Rows and roughly how far along a hidden order each lies, from 0 to 20
[ -6  -4   2  -4   4 -10   0  11  -9  -1   8  -2   7   5   4   3   7 -11
 -16 -32  12   1   2   4   0   8   9   3   4   4 -28   1   6   3 -10  28
 -10   3  -3  46  14  -2 -23 -11   5  -8  17  21   0  -7  -4   0   9  10
   2  12   5   2]
3
[ -4 -12   4 -15   6  -8   4  11  -3  11  -4   0   3 -16  -1  20   6  -9
   3  -7 -19   8  -2  -3  12 -14  -2   3  15 -27  14  -4   8  -3  12  14
 -19  16  -2  31  27  23  -8  -6   1   9   7  18   2  -8  14  -9   8   2
  -1  33   1   4]
15
[ -5  -9  -1  -1   6   2  -2  14  -3   4 -10  -3   2   8  -1  11 -14 -14
  -8  -8  -8  -4  -2  -6  -1  -8  -8  20  -6  14  -5  -2   4   5  -3  15
  -1   5  -3  17  -2 -41 -14 -10   9  -9   0  -5   3   1  -5   6  25   0
  -4  21  -8   2]
7
[ -7  -3  -1  -4  15  -8   4   4  -5   2 -22 -10   6  -3   3  12  -1  -7
 -12 -33  10  -2   4 -10   0  -4  19  21   6  10   2   6   6   3  -7  22
 -10   5  -1  40  21 -63 -11 -23  -1 -22   9  12   2  -8 -10   6  18   9
  -2  16  -8   0]
1
[ -5 -10   1  -2   2 -18  11   5  -4  13  12 -15   4   1   4   1 -23 -11
 -16  21 -19   2  -2   3   5  -7  -5  16   4 -15  23  -2   4   7   8   8
  -8   2  -2  43 -10  -7 -13 -22   4  13   5  20  25  -6  -4  -3   6   4
   6   6  12   0]
15
[ -3   0  -1  -5   2   1   8   8  24  14   3  -4   3   7  -1  22 -11 -13
 -18   1  -7  -5  -5  -2   9 -15 -18  32  11 -19  31  -3   9   8  22  51
  -8  10 -13  20   7  18   2 -10  -8  19  -3  -2  18   3  10  -5  18 -24
   0  22  18   2]
18
[ -2   0   1  -2  -1 -10   1  10  -2  15  -3  -5  -2 -22  -6   8  32  -7
   0   2  -3   3  -5   4  11  -4   1  20   3 -29   9   2   9   0  -2  51
  -2   2  -1  48 -13  10   6 -10  -8  20   9   1  -1   3  12 -10  -5   1
  -4  21  19   0]
14
[ -6  -6  -5  -3   3   4   0  14  -6   4   3  -4   8  12   1   1 -19 -12
 -14 -17 -15   3   2  -6  -1  -8   1  15   8  17 -28   0   3   6  -4  30
   2   5  -3  63   5  -2 -28 -14   4 -10  11  23   2 -15  -6   9  16  32
  -1   9  -2   2]
7
[ -7  -2   1  14  -8   3   3  11  -4  12 -18  -5   1   8   2   0   4 -10
   2  -6  12  -8  -1 -13   2   1  -8  17   5   4   7  -2   5  12   4   2
  -9   2  -2  43   2   6 -26 -14  -4  -2   8  12   6  -5  -3   0 -11   6
   9   7   2   2]
1
[ -3  -4   0   7   1 -25   4  10  -3  -1   3  -8   1  13   2  23 -13 -13
 -34 -18   4  -3  -5  -2   2   5 -10   4   3  -6  -4  -3   6  17  -4   7
   0  14  -3  54   6  -6 -12 -15 -11  13  12   2   2   2 -10   5  11   4
  11   8   7   1]
4
[  1  -5  -3   1   1 -10   0   7   4  -2  -1  -1   1   2  -4  18 -19 -12
 -17   3   4  -3  -8  -2   3  -8 -14   9   1  -8  20   0   1   0  -2  14
 -11   2  -8  13  10  -7  -3  -8   1  17   3  19   1  -6   1  -3  13   8
  -6   4   3   0]
17
[ -3  -6  -7  -9  13 -17  -4   7   6  13 -11 -17   1   0  -3   6  -7  -9
 -21 -15 -14  -1  -6   0  -1   9  17  29  -4  -8  -4   3   2  14  -2  24
  -6   8 -10  49   3 -63 -26 -29   1   3   2  20   1  -2  -7  -1  23  28
  -1  -3  -1   2]
0
[ -5  -2   2  -4   2 -13   9   6  -4   3  -5  -4   4   3   3  18 -12  -8
  -7 -17   0   0  -2  10   5  -3  -3   4  24  -6   4   6   8  -1  10  23
  -3   3  -2  27  12  11  -2 -13  -8   9  10  32  13 -13  -5 -11   0   3
   7   2  15   0]
13
[ -7  -3  -3 -23   4 -20   3  10  -4  -5   4 -11   8  -3   8   2 -19  -9
 -20 -39  -8   7   2  -3   2   1  11   5  25   9  -5   6  10  -2  -4  15
 -20  11  -1   7 -18   3 -28 -24   5 -11  10  21   9  -7 -20  -3   7   6
   5  -8   1   1]
2
[ -4   4  -5  -8   3 -16   1   3 -10  17 -17 -15   5   0   2  10  16  -8
 -19 -12   5  -1  -4  -2  -2  -7  -2   8   3   9 -25  -1   3  -2  -3  10
  -7   2  -8  49  17   7 -28 -26   3  -2   5  32   1 -13 -16  -2   5  12
  17  19   0   0]
1
[ -9  -4   3  -7  11 -17  16  11  -2  34  13 -25   6  15   5  27 -25  -9
 -23 -14 -23  -1   4  -5   7 -23 -21  28   8  -3  19   9  -4  10  14  15
  -9   4  -2  45  18  -5 -22 -47   8  26  14   7   4  -6  -6  -7  15   5
  12  23   7   0]
19
[ -4 -12  -1   6  -5 -18  10   7  21  10   6  -8  -2  -2   1  18  -8 -15
   4  26  -5  -3 -10  10  11 -14 -26   8  23 -25  46  -4   4   8  11  -8
 -11   6  -3 -15  63  56  -3 -13  -6  31  -3  11   4   6  14 -14  -1 -11
  -5   7  16   0]
20
[ -4  -6  -6  -8   2  -1  -4  12 -13   4  -4 -10   6   9   0   8  -8 -10
 -15 -25 -18  -2   0  -1  -5  -8   4   6   0  10  -7   0   4  -1  -3  17
   8   2   1  12   8 -44 -24 -24   0  -3   9   9   2  -9 -12   0  13   1
  -5   7  -3   2]
7
